Below are the code and all the weights of a small trained network. Each question names an input and a class and asks about switching units off, where a switched-off unit gives its printed mean instead of its output.

import numpy as np


def w(rows, s, z=0):
    codes = np.array(rows[::2]) - 128.0
    scale = np.full(codes.shape[1], s)
    scale[-1] = z or s
    return codes * scale


def f(y):
    return np.maximum(y, 0)


def log_softmax(a):
    a = a - a.max(-1, keepdims=True)
    return a - np.log(np.exp(a).sum(-1, keepdims=True))


def net(x, mask):
    res = np.array(x, float).reshape(1, 6) / 4 @ E
    y = f(res @ A[0][:, :-1].T + A[0][:, -1])
    res = res + np.where(mask, y, B[0][:, -1]) @ B[0][:, :-1]
    return log_softmax(res[-1] @ U[:, :-1].T + U[:, -1])


A, B = {}, {}
E = w([
[92,29,202],'x0',
[124,124,126],'x1',
[133,135,128],'x2',
[255,167,239],'x3',
[125,126,127],'x4',
[14,227,105],'x5',
],0.0064)
A[0] = w([
[234,234,101,165],'N0',
[84,192,32,152],'N1',
[123,212,12,49],'N2',
[167,94,63,99],'N3',
[122,154,67,13],'N4',
[85,153,185,92],'N5',
[162,166,163,118],'N6',
[56,184,228,215],'N7',
[184,61,203,76],'N8',
[82,195,106,4],'N9',
],0.011,0.0034)
B[0] = w([
[57,2,61,253],'N0',
[148,228,141,254],'N1',
[171,183,169,229],'N2',
[60,130,86,170],'N3',
[225,145,177,160],'N4',
[125,84,114,157],'N5',
[121,96,150,181],'N6',
[129,101,60,217],'N7',
[235,158,170,231],'N8',
[180,181,181,176],'N9',
],0.009,0.0066)
U = w([
[70,177,2,211],'0',
[43,28,220,181],'1',
[144,200,244,1],'2',
],0.0077,0.0032)

Each question gives the input, the list of numbers given to net, and the class t.
The units are the neurons (one row each of A and B). Each row of codes is followed by its name. A weight is (code - 128) times the scale printed after its matrix; where a second scale follows, it is the last column's (A, B and U).
mask holds one flag per neuron, in row order. A switched-off neuron (its flag False) gives its mean, the last column of its row in B, instead of its output. The means were averaged over made-up inputs and are rounded, as every weight is.
A unit's drop is (log p(t) with every unit on - log p(t) with that unit switched off) / (log p(t) with every unit on - log p(t) with every unit switched off).
The circuit of an input: a set's keep is (log p(t) with only the set's units on - log p(t) with every unit switched off) / (log p(t) with every unit on - log p(t) with every unit switched off). Starting from all 10 units, units are removed one at a time, each time the one whose removal leaves the highest keep (on an exact tie, the one counted first), for as long as the keep stays at least 0.8.
units of the circuit, in order: the units of the circuit, biggest drop first
k most important neurons: the k neurons with the biggest drops, biggest first
drop when u is switched off: that unit's drop, to one decimal
input [-8,4,-3,8,-2,-8], class 1: units of the circuit, in order	[N0]
input [3,3,-3,6,3,3], class 1: units of the circuit, in order	[N1 N2]
input [-6,2,0,5,-6,-1], class 1: units of the circuit, in order	[N0 N1]
input [-5,4,-7,-1,-1,7], class 2: units of the circuit, in order	[N2 N9]
input [-2,-3,3,8,8,-8], class 1: 2 most important neurons	[N0 N1]
input [-5,-5,-8,-2,1,6], class 2: 2 most important neurons	[N2 N9]
input [-8,-3,-1,2,-6,-8], class 1: 4 most important neurons	[N0 N1 N7 N6]
input [-4,8,-6,-2,5,6], class 2: 2 most important neurons	[N2 N9]
input [-5,2,8,-5,8,3], class 2: drop when N2 is switched off	0.1
input [-7,-6,-5,5,4,0], class 1: drop when N0 is switched off	0.5
input [-1,5,-6,-4,2,5], class 2: drop when N2 is switched off	0.2
input [-7,8,2,-8,-5,8], class 2: drop when N9 is switched off	0.0
